Below is a small trained network, with its code and all its weights. Each question gives an input and a class and asks what happens when units are switched off, that is, made to give their printed mean instead of their output.

import numpy as np


def w(rows, s, z=0):
    codes = np.array(rows[::2]) - 128.0
    scale = np.full(codes.shape[1], s)
    scale[-1] = z or s
    return codes * scale


def norm(h):
    return h / np.sqrt((h * h).mean(-1, keepdims=True) + 1e-5)


def f(y):
    return np.maximum(y, 0)


def log_softmax(a):
    a = a - a.max(-1, keepdims=True)
    return a - np.log(np.exp(a).sum(-1, keepdims=True))


def net(x, mask):
    res = np.array(x, float).reshape(1, 7) / 4 @ E
    u = 0
    for l in range(3):
        y = f(norm(res) @ A[l][:, :-1].T + A[l][:, -1])
        res = res + np.where(mask[u : u + 13], y, B[l][:, -1]) @ B[l][:, :-1]
        u += 13
    return log_softmax(norm(res)[-1] @ U[:, :-1].T + U[:, -1])


A, B = {}, {}
E = w([
[179,209,210,165,133,49,134],'x0',
[130,129,129,126,125,128,128],'x1',
[174,148,106,47,215,97,220],'x2',
[108,121,48,120,61,3,147],'x3',
[147,243,23,172,179,148,85],'x4',
[121,130,129,129,128,130,132],'x5',
[45,218,177,6,100,135,42],'x6',
],0.004)
A[0] = w([
[34,188,130,62,146,108,110,71],'L0N0',
[52,149,164,236,38,168,107,23],'L0N1',
[206,224,253,229,123,35,114,2],'L0N2',
[120,36,68,184,215,51,112,129],'L0N3',
[135,175,137,56,109,166,167,144],'L0N4',
[110,183,172,98,39,119,25,87],'L0N5',
[70,156,144,150,23,239,138,104],'L0N6',
[76,135,152,217,51,155,106,42],'L0N7',
[204,49,221,94,82,56,116,90],'L0N8',
[95,168,79,139,43,3,179,42],'L0N9',
[77,197,39,179,206,139,90,42],'L0N10',
[173,250,90,179,227,75,44,139],'L0N11',
[192,115,6,121,38,46,118,95],'L0N12',
],0.0039,0.006)
B[0] = w([
[93,116,166,169,186,92,93,165],'L0N0',
[164,69,115,189,83,131,58,147],'L0N1',
[209,180,223,150,96,49,142,164],'L0N2',
[103,137,137,131,155,85,98,205],'L0N3',
[130,92,106,148,174,90,135,193],'L0N4',
[144,120,146,108,135,72,97,199],'L0N5',
[168,110,88,102,144,102,110,183],'L0N6',
[128,131,138,140,82,156,47,145],'L0N7',
[91,190,130,134,104,159,180,187],'L0N8',
[67,80,75,130,113,81,136,164],'L0N9',
[98,141,116,130,59,208,183,151],'L0N10',
[102,150,171,127,83,145,201,255],'L0N11',
[3,115,145,166,150,115,146,198],'L0N12',
],0.006,0.0031)
A[1] = w([
[146,135,102,197,72,151,38,8],'L1N0',
[169,166,178,133,158,195,120,52],'L1N1',
[114,122,62,83,55,114,137,57],'L1N2',
[146,61,238,78,92,78,133,10],'L1N3',
[204,150,191,123,154,171,94,69],'L1N4',
[120,166,114,51,203,115,132,106],'L1N5',
[170,184,62,176,125,146,90,167],'L1N6',
[113,198,113,125,152,133,111,36],'L1N7',
[92,62,184,115,132,143,139,82],'L1N8',
[166,123,156,120,152,254,103,48],'L1N9',
[65,195,130,179,160,152,110,127],'L1N10',
[137,162,95,113,61,65,138,103],'L1N11',
[125,102,97,209,165,104,198,81],'L1N12',
],0.0071,0.0018)
B[1] = w([
[148,2,243,81,66,111,89,204],'L1N0',
[57,104,85,157,133,48,152,191],'L1N1',
[113,117,149,194,199,160,134,188],'L1N2',
[131,194,94,144,38,145,167,254],'L1N3',
[12,95,100,193,172,15,156,192],'L1N4',
[187,106,155,87,123,107,102,219],'L1N5',
[95,108,146,109,27,163,174,192],'L1N6',
[151,160,108,139,34,157,119,174],'L1N7',
[124,169,78,121,78,146,156,221],'L1N8',
[13,123,82,193,141,18,148,216],'L1N9',
[143,81,105,102,18,101,147,216],'L1N10',
[78,99,193,191,224,151,149,214],'L1N11',
[177,175,169,124,127,162,37,255],'L1N12',
],0.0052,0.0035)
A[2] = w([
[189,141,123,55,206,113,156,3],'L2N0',
[172,104,114,169,121,126,105,51],'L2N1',
[92,55,52,100,167,205,95,69],'L2N2',
[66,190,177,85,86,157,82,87],'L2N3',
[133,195,75,104,190,126,209,114],'L2N4',
[130,123,144,127,73,101,38,201],'L2N5',
[133,130,133,151,64,179,184,70],'L2N6',
[144,147,176,129,78,124,183,82],'L2N7',
[66,126,178,162,181,175,143,57],'L2N8',
[88,133,139,66,121,63,143,208],'L2N9',
[156,194,55,171,102,133,92,67],'L2N10',
[86,31,43,70,129,210,88,59],'L2N11',
[198,80,136,255,136,144,171,142],'L2N12',
],0.0077,0.0017)
B[2] = w([
[160,58,194,142,41,138,30,168],'L2N0',
[192,152,152,61,184,162,90,153],'L2N1',
[164,201,211,175,93,52,148,195],'L2N2',
[155,102,76,92,181,145,146,223],'L2N3',
[106,2,213,144,37,154,117,193],'L2N4',
[196,84,124,92,200,136,181,241],'L2N5',
[106,118,100,16,98,168,170,196],'L2N6',
[144,146,96,159,106,234,149,215],'L2N7',
[47,83,59,147,116,112,88,155],'L2N8',
[155,128,57,181,170,173,75,254],'L2N9',
[93,83,70,41,113,212,192,150],'L2N10',
[180,238,195,195,140,115,175,226],'L2N11',
[111,170,69,17,204,117,51,249],'L2N12',
],0.0062,0.0048)
U = w([
[21,80,81,208,158,57,134,253],'0',
[113,130,73,80,55,188,202,217],'1',
[188,5,194,135,81,118,82,81],'2',
[183,238,188,204,136,98,167,12],'3',
[182,145,61,47,208,116,53,70],'4',
],0.012,0.0015)

Each question gives the input, the list of numbers given to net, and the class t.
The units are the neurons (one row each of A and B). Each row of codes is followed by its name. A weight is (code - 128) times the scale printed after its matrix; where a second scale follows, it is the last column's (A, B and U).
mask holds one flag per neuron, layer by layer. A switched-off neuron (its flag False) gives its mean, the last column of its row in B, instead of its output. The means were averaged over made-up inputs and are rounded, as every weight is.
A unit's drop is (log p(t) with every unit on - log p(t) with that unit switched off) / (log p(t) with every unit on - log p(t) with every unit switched off).
The circuit of an input: a set's keep is (log p(t) with only the set's units on - log p(t) with every unit switched off) / (log p(t) with every unit on - log p(t) with every unit switched off). Starting from the 12 units with the biggest drops (on a tie, the unit counted first), units are removed one at a time, each time the one whose removal leaves the highest keep (on an exact tie, the one counted first), for as long as the keep stays at least 0.8.
circuit, biggest first: the units of the circuit, biggest drop first
most important unit: the unit with the biggest drop
k most important neurons: the k neurons with the biggest drops, biggest first
top k neurons in layer l: the k neurons of layer l with the biggest drops, biggest first
input [3,1,6,-8,7,4,-7], class 0: most important unit => L1N4
input [-8,-5,-6,-6,3,-4,4], class 3: circuit, biggest first => [L2N11; L2N2]
input [-7,-6,3,-6,-8,4,-8], class 1: circuit, biggest first => [L1N8; L2N6]
input [6,0,-3,-7,6,-3,7], class 0: circuit, biggest first => [L1N4; L1N1; L2N11]
input [-3,-8,-1,2,-4,-7,5], class 4: top 2 neurons in layer 0 => [L0N11; L0N5]
input [1,3,-1,5,-6,4,7], class 4: circuit, biggest first => [L2N3; L2N9]
input [2,5,-7,-8,5,-5,-3], class 0: circuit, biggest first => [L1N9; L1N4]
input [-8,-4,5,1,-3,-7,7], class 3: 2 most important neurons => [L2N11; L2N2]
input [7,8,-2,8,-5,-7,3], class 0: 3 most important neurons => [L0N9; L2N11; L1N11]
input [-4,-4,-2,-6,6,4,5], class 0: top 2 neurons in layer 1 => [L1N9; L1N1]
input [-3,2,7,-6,3,-3,-1], class 2: 3 most important neurons => [L2N4; L1N5; L2N0]
input [3,-4,4,-8,7,2,-7], class 0: 3 most important neurons => [L1N4; L1N9; L1N1]
input [-8,6,6,-4,-6,8,1], class 3: 3 most important neurons => [L2N11; L2N2; L0N11]
input [-6,-2,-7,-4,2,4,-8], class 4: most important unit => L2N12
input [-4,-7,0,4,8,-8,8], class 1: top 3 neurons in layer 0 => [L0N10; L0N11; L0N3]
input [7,-1,7,-2,1,2,1], class 2: circuit, biggest first => [L2N4; L2N0]
input [-8,-8,-5,-6,1,4,-8], class 3: 2 most important neurons => [L2N11; L2N2]
input [6,-3,4,-2,8,0,-8], class 1: circuit, biggest first => [L1N6; L2N10; L2N4]
input [3,-6,0,-5,-5,-5,-4], class 0: 3 most important neurons => [L1N4; L1N9; L0N11]
input [-4,-7,4,-3,2,2,3], class 2: 3 most important neurons => [L0N4; L1N5; L2N0]
input [1,5,-1,7,8,8,4], class 1: top 4 neurons in layer 1 => [L1N10; L1N7; L1N9; L1N4]
input [-3,7,-2,-3,-5,4,-7], class 4: most important unit => L2N12
input [-4,-3,-6,-5,3,6,0], class 2: top 2 neurons in layer 1 => [L1N0; L1N11]
input [-7,-5,-1,1,6,6,-1], class 3: top 2 neurons in layer 2 => [L2N11; L2N2]
input [6,-6,-8,7,8,-1,1], class 1: 2 most important neurons => [L0N11; L1N6]
input [-5,-4,-5,2,4,6,-6], class 4: 3 most important neurons => [L2N12; L1N12; L2N4]
input [-3,-2,-3,-1,1,8,-3], class 2: circuit, biggest first => [L1N0]
input [-8,8,8,7,4,1,7], class 2: 4 most important neurons => [L2N4; L2N0; L1N5; L1N9]
input [-7,1,-8,-8,1,-2,-3], class 0: 2 most important neurons => [L1N9; L1N12]
input [5,-7,-3,-4,2,7,7], class 4: 2 most important neurons => [L2N3; L2N11]
